
[[  49   73  -86  121   44    3   68  -62   34   -6   83   49 -130   48
  -127 -101  -51   19   38  -90   89  -12  125  -92  -52]
 [   1    5   16   81   89  -21  204 -153 -274  153   53   73   14 -216
     8 -351  -93 -215   27  -48  -85 -245   33  106   -3]
 [ -24 -215  119 -198   20  -69 -551  246  350  -46   93  -91  -44  320
   -41  186   46  353   12  -86   20  112   32   15   82]
 [  -1 -103  111  -76   23 -138 -229   -4 -170  -93  -64  -62  -65 -188
   119  -31  -84  161  -68 -115  -26 -140  -17  141  187]
 [ 112 -208 -158   41  155   81  -48  -19 -164  104   26  -58   91   43
    50  -97  -90 -114 -148    9  315 -250  130 -143  318]
 [ -64  -16   93  -50  -37  -66 -147   92  156 -123   27  -70 -122   86
   -33  124  -62  289   65  -80   11   71   37   78   50]
 [ -23   47   -3   27  -34  -23   59  -62  -26 -101   -6  -22 -135  -29
   -73   72  -86  230   50  -99   80  -24   40  -26   -2]
 [ -20 -217  -20  -81  151  148    3   61   42  304  159  -27  176  186
   -47 -189  -24 -163   12   46   64 -160   65    5   87]
 [-113 -405  202 -275  100   -8 -404  278  139  159   80 -166  212  209
   157    4  -34   77  -10   77  -35 -133  -13  238  327]
 [ 174   43 -120  138  156   -7  -66    0  -84  -17   26  -44 -121 -132
    45 -249 -102 -205 -176 -137  131  -32  156   28  219]
 [  17   70  -68  175  -38 -117  162 -275 -241  -58   27  191 -144  -85
  -148  -97  -39  138  123  -80   66 -239   71 -218 -190]
 [-180   -8  286 -128  -59 -128 -123  159  180  -81   37  -90  -88   -3
    51   13  -80  232  152  -46 -257   86  -31  365   26]
 [ -36 -110  121 -117  -21 -136 -240  -70 -128  -47  -20   18  -70  -92
   -12   27   -7  295   25 -141  -69 -146  -62   19  -31]
 [ 120  267 -166  227   29   41  231  -52  -32 -230  -61 -110 -285 -172
   -25   -8 -192   24 -106 -163  244  127  173    2  178]
 [ -12  -26   59   51  -44 -212  -18 -274 -407  -84  -58  143 -102 -279
    -4 -110  -50  195   54 -126  -57 -335  -41  -62  -90]
 [ -36 -234   47 -191   63   41 -225   -5    8  188   94   12   89  146
  -103    3   50  178   27  -81    7 -140  -49  -85  -62]
 [ -20   11  -79   -8  124  239  309  -30   10  262  117  -55   55   42
  -128 -178  -82 -167   17  -48   71  -29   47   30  -10]
 [  15   14  -71  -13   79  157   67   84  158   47   67 -128  -53  115
   -83   21  -87   39  -29  -77  159  100   89   14  111]
 [-189  102   67   39  -46  103  549  -96 -100   59   21  -49   -4  -90
   -57  -44 -182   51  197   42  -26  -95    1  167  -28]
 [  54 -125  112  -62   68 -180 -349   58 -179 -134  -90 -111  -70 -242
   219  -80 -100   81 -160 -127  -15 -132   10  210  335]
 [ -82   -3   39   20   62   79  236   23   22  149  107  -30   36   22
   -26 -187 -109 -125   95   30  -44  -69   65  157   41]
 [ -74   33  146 -194   22   57 -163  181  307   24   76 -151 -111   79
   -79   50  -23  208   26 -184 -143  261  -38  236  -35]
 [ -58 -277  -63 -158  181  312  159   64   46  447  176  -80  286  254
   -96 -138  -32 -188   13   76  141 -174   21  -32   92]
 [  60   18  -78  111  155   98  206   23 -102   98   36  -99    6 -127
    88 -280 -170 -313 -103  -14  109  -89  134  156  283]
 [ -13  -69  -72   51  159  191  350  -16 -147  245   73  -85  140  -60
    49 -276 -162 -335  -38   62  117 -189   93  123  235]
 [ -74 -259  129 -216   97   26 -148  -15 -129  273   83    0  166   -4
     0 -166   15    6   18  -45 -119 -240  -92   94    5]
 [ -26 -171  -86  -81  150  265  177   44   39  305  126  -95  176  180
   -78  -97  -67 -138  -12   35  176 -112   60  -31  123]
 [ -52 -117   13 -137  129  216   29  206  214  179   87 -214   93  163
     3  -16 -101  -58  -44   -3  100   85   53  171  239]
 [  64 -187   10  -87   91  -58 -308  -13  -91   80   48   19    9    9
    -7  -98   13   69  -71 -112   35 -168   16  -59   66]
 [-110   36  129  -97  -25  -21   72  -86  -48   55   38   20  -75 -104
  -100  -58  -37  185  119 -138 -172  -37  -78  117 -178]
 [ -47   59    4   29   30   76  213   40    7  -37   -5 -142  -67  -66
    30  -12 -170   25   -5  -35   90   24   71  162  193]
 [-139   63  170 -129  -19   14  101  -34   50  109   78    2  -67  -60
  -130  -83  -26  155  154 -138 -248   42  -94  197 -228]
 [-159  -28  117  -25  -51  -18  201  -44  -80  -14    3  -31   -9  -46
     2   20 -127  172  150   25  -30 -136   -9  130   33]
 [ -47  -43  219    1  -75 -363 -349   -9 -124 -267  -55   35 -184 -193
   138  -24  -62  295   56 -100 -176 -134    0  188   87]
 [ -55 -257   34 -138   88   95 -111  140   70  128   59 -135  137  176
    49   37  -71   62  -21   49  137 -117   44   57  260]
 [ -10  -49  -71  -38  150  260  215  112  117  217  104 -167   87  107
   -31 -112 -118 -186  -45   -2  143   33   83  110  197]
 [  57 -333   -9 -110   98  -44 -395   75  -91   16   -4  -82   90   88
   111   52  -32  134 -134  -17  209 -239   53  -76  331]
 [  27   -7 -143   54   76  170  213  -32    1   79   57  -64  -11   79
  -100  -16  -99   -8  -17  -34  243  -48  107 -106   96]
 [  57  -18  -89   57   90   67   78  -15  -94    6   -1  -92  -37  -62
    27  -73 -127  -46  -91  -58  187  -86   98    9  221]
 [ 115  236 -169  279   90   68  365  -25 -104 -144  -39 -128 -193 -220
    75 -167 -255 -215 -124  -67  234   38  212  116  319]
 [ -26  107  -91  110  104  197  561 -145 -215  195   45  -40   31 -182
   -49 -271 -176 -271   20  -19   68 -140   55   98   54]
 [ -28  -78 -107  -21  202  318  416  -89  -52  519  222   39  210  101
  -181 -383  -33 -395   64   19   12 -172   39  -16 -118]
 [ -90  -73  109 -192   81  113  -14   29  117  287  158   -5   56   79
  -155 -157   30   15   90 -116 -189   18  -74  121 -195]
 [-118 -150   58 -139   66  146  148   -3  -12  250  103  -45  141   89
   -77  -77  -47   14   88   13  -16 -142  -33   63  -10]
 [ -91 -177  118  -71  -78 -184 -239  -82  -57  -58   37  115  -33  105
   -78  100   29  393  162  -36  -27 -223  -17 -122 -125]
 [ 100  103  -15  144   28 -178 -108 -100 -121 -143    1   75 -225 -176
   -12 -174  -58   40  -33 -168  -17  -62   96    3    0]
 [   4 -203  150 -190   22 -156 -683  260  336 -113   73  -83  -96  253
     5  155   56  359  -21 -124  -35  123   38   63  105]
 [ -33  -10  -35   -8   95  171  137  112  212  152  139  -87   12  183
   -96  -82  -75  -73   41   -9   75   79  103   70   61]
 [ -52   42  -80  131   38  113  498 -178 -260   95   11   -3   25 -135
   -34 -150 -173 -112   67   32  134 -236   71    0   72]
 [ 110  140 -110  211   22  -88  104 -126 -223 -224  -85  -29 -224 -251
    52  -73 -170   38  -97 -134  182  -89  132  -17  189]
 [  -6   65    2  102  -23  -66   83    6  -80 -226  -79 -117 -152 -132
    88   67 -188  154  -23  -47  146  -35  101  102  263]
 [ -73   41   53    4   44   34  237 -154 -103  226  132  121   -2  -65
  -161 -281  -17  -81  149  -80 -180 -133  -26   54 -263]
 [  11 -111  -68   17  114  127  153   14 -117  100   13 -120   85  -20
    65  -92 -149 -113  -75   24  201 -162   89   46  293]
 [  28 -136   -3  -34  110   28 -162  135   79   41   56 -108   17   86
    60  -60  -78  -25  -73  -21  112  -36  101   79  259]
 [  73  -11  -58   89   85  -30   23  -58 -169  -21   -9  -25  -60 -136
    47 -150 -114  -63  -81  -76  116 -145   95   20  180]
 [ -14  -31   59   11  -23 -116  -87  -28 -134 -168  -69  -58 -115 -133
    76   51 -111  219  -15  -79   68 -112   34   67  175]
 [ 112  169 -160  132  107  144  185   41   81  -49   23 -139 -168  -45
   -43  -78 -153 -101 -120 -135  218  154  162   39  192]
 [  70   82 -134  111  192  234  320  103   75  166   96 -165    5  -14
    22 -270 -183 -386 -105  -18  153   67  174  178  273]
 [  43   81 -124  104   62  122  261  -62  -73    0    6  -84  -80  -68
   -45  -52 -145  -34  -50  -74  201  -29  104  -19  132]
 [ -14  179   53   44   -1  -17  -14  160  267 -182   23 -147 -237    0
    -6   34 -131  130   11 -129  -12  272  108  230  119]
 [ -37  -86   53 -198   47   89 -197   75  212  129  114  -49  -29  182
  -169   61   46  227   30 -159  -29  101  -39  -14 -124]
 [  91   91    9  113  -27 -235 -210  -93 -133 -272  -62   38 -275 -198
    18  -24  -67  221  -43 -196   25  -47   74  -14   52]
 [  49   86 -135   93  165  230  337   19   49  206  122  -87    7    6
   -69 -260 -131 -321  -46  -40  115   35  133   82  111]
 [   2 -181   78  -72  106  -34 -190  145  -57    1  -17 -167   53  -68
   200  -89 -131  -44 -116   -2   60 -118   56  226  403]
 [  12   55 -112  135   87  126  354  -68 -103   78   44  -44  -16  -54
   -26 -161 -159 -164   -2    5  164 -104  123   18  136]
 [-170 -227  192 -286   36   64  -95   17   42  301  130    3  152  109
  -107  -59   45  154  142  -47 -202 -127 -139  110 -172]
 [  -4  -36  172  -60  -74 -313 -530   43  113 -242   16   70 -240   23
   -35   87   42  437   69 -188 -147   31    6   26  -94]
 [ -47   42   42   20   54   42  142   13   33   85   80  -34  -38  -26
   -39 -163  -93  -61   59  -49  -60   -5   56  152   11]
 [ -87 -207  103 -213   14  -18 -165 -162 -117  244  114  150   79   71
  -199  -57  114  248  135 -123 -140 -238 -137 -146 -331]
 [  39  -21  -71   41  116  109  140   28  -82   41   -2 -141   -4  -84
    67 -103 -159 -123 -106  -38  173  -66   96   95  286]
 [-154 -123  238 -123  -49 -161 -183   76   55  -36   43  -13  -21   31
    38   11  -42  247  149   -9 -185  -83  -29  202    9]
 [ 139  -47 -149  120  192   91   65   11 -121  106   49  -76   21  -69
    76 -267 -130 -311 -164  -29  206 -136  167   26  310]]

[ -86  254   27   52   52  111  -33  225   -6  119   -3  -68  233  149
  180 -181    0   -7 -261  133  272 -406   62  557  -96  199 -190 -157
  356]  9
[-270  290  113   38   16   80    5  220  -62  178    7  -91   97  167
   14  -63 -280  -82 -284 -166  -21 -408 -253  224  -66  126 -341 -103
  405]  12
[ -60  225  272  158   67 -221  -64  196   17  194  331  252   94   77
   82  -15    5 -119 -166  -39    1  125 -154  282    0   31 -201   65
  193]  47
[-211   -1  -58   57 -162 -149   95   70  -73  193   34 -156    6  -11
  -84  253 -257  -87 -117 -251 -268 -242 -360 -201 -133   11 -273   87
  218]  37
[ -39  -69  198  119 -191  -53   18   81 -166 -106   33   60  -94   89
 -146  469 -153 -191 -134  -69 -293  388  -29 -506    1 -188  127 -113
 -396]  43
[-325  243   47  -28  -16  156   16  161  -57  119  -28 -161   58  142
   15  -37 -329  -53 -258 -165  -20 -464 -246  192 -120  119 -301  -95
  390]  38
[  92   83  -44  -56  140  385 -147   93    5 -148  -24  -33  261  172
   69 -258  166   -8 -218  454  576  -90  548  503   28   37  231 -383
  -93]  19
[ 234 -414 -554    7   25 -331    9 -189   59  311  241 -132  286 -223
 -483   -3  114 -134  114   57   63   28   17 -358  191 -223  -43   64
  -23]  10
[  60 -243 -208 -157   49  253 -143 -193   72 -232  208  -12   75  -60
 -179  -82   97  -88  -24  350  384  284  467    8   35 -237  385 -105
 -331]  23
[-275   50  -90   12 -100 -152   78   72  -17  278   86 -167   32  -38
   -7  143 -268  -11  -83 -285 -192 -430 -451   19 -190  106 -382  174
  416]  0
[  49   44  163   22  215  -26 -155   65  -29   82  303  259  117  129
 -308  -80  -25 -196 -114   39  106  419   70 -107  286 -193   51 -196
 -198]  40
[-331  307   83  -21  -72  329   22  193  -79  -21 -135 -214   63  209
   76  -82 -324  -84 -374  -48   61 -507  -76  273 -149  114 -207 -209
  356]  71
[-204  437  392   64  139  242 -113  278 -101    7   81  156   95  342
 -105 -202 -259 -233 -424  -37   79   19  -16  194  173  -25 -146 -360
  141]  24
[ 145 -403 -475 -179   64   84 -102 -265  103  -35  201 -126  179 -176
 -272  -76  157  -13  116  302  375  102  370  -71   44 -210  280  -21
 -240]  55
[  46 -271  -98  -39    8 -135 -100 -195   60  -35  424  148   -8 -137
 -335   96   11 -197   46   69   10  527   96 -346  108 -342  198  113
 -307]  51
[-286   56  196  -75  -21  133  -48   36  -81  -60  116   35 -146   98
 -107  221 -311  -85 -121 -180 -145  121 -180 -208  -60  -83  -21  -38
 -104]  20
[-162 -137  189   -9 -165 -132   -3  -10   -5  -86  223  118 -230 -107
  277  528  -13  112  121  -58 -149  261 -145  -19 -373   38  110  289
 -241]  21
[-329  116    6  -62  -10  -29   10   75   29  199  132  -88  -14  -16
  151   71 -220   87  -59 -210  -23 -409 -366  286 -270  177 -313  179
  403]  56
[  34   33  163   56  160 -184 -123   71   27  158  378  276   89   38
 -125  -11   44 -111  -49    5   68  339  -41   57  130  -93  -33    7
  -71]  29
[-320  362  186   35  -55  201    7  233  -53   35  -36 -102   55  193
  185  -61 -260  -57 -345  -67   47 -438 -145  397 -178  164 -257 -114
  402]  53
[  45 -320 -205 -162   54  113 -137 -246   86 -160  318   52   10 -131
 -223   15   80  -71   79  238  265  394  317 -125   30 -272  349   28
 -367]  70
[-387  300  296    2   -9   62  -24  170  -46   77  163   52  -84  136
   75   51 -344  -85 -236 -251 -138 -160 -353  166 -141   65 -277   44
  306]  62
[-368  130  142 -137  113  156  -77   48  -63  105  139   -4  -78  127
 -242   27 -433  -88 -135 -320 -117  -86 -346 -166   44  -52 -212  -74
  124]  32
[-125  405  298  321  -76 -285   63  343  -95  306  151  109  165  192
  -65  -16 -208 -321 -417 -203 -268 -114 -348   68   92   10 -457  -75
  443]  68
[-132  225  154   23  211   12  -95  175  -91  258  152  104  151  214
 -352 -158 -266 -202 -238 -204  -30  -13 -222  -88  287  -69 -274 -258
  166]  48
[  -8 -110   -1  -74 -127  424  -48   24 -128 -355 -214 -145   -1  136
   43  266  -13   -5 -148  304  207   90  454  -72 -126  -52  393 -344
 -473]  63
[ 148 -483 -554 -161  -29  -20  -40 -285  115    2  166 -198  155 -263
 -168   59  203   62  186  281  317   -8  298  -58  -96 -132  241  108
 -191]  45
[ 120 -122  -72  100   -9 -288  -33   -7   76  141  329  123  141 -115
   16   76  197  -60   16  137   95  187   50  131  -49  -57    6  159
  -11]  17
[  24  -29   20   36  -86  165  -76  -56    0 -252  201   61   61   50
 -175  -48    5 -295 -258  298  160  374  386  -85   82 -299  285 -147
 -241]  25
[  -5 -195   16   16 -148  -24  -25  -82  -15 -167  199   59  -73  -66
  -47  305   15 -107  -21  124  -30  395  152 -221 -106 -196  254   60
 -357]  35
[-156   -5 -161  -83  136 -129  -33   50   56  367  150  -81  136  -56
   30  -20  -75  145   62 -165  106 -430 -320  294 -133  200 -333  131
  375]  13
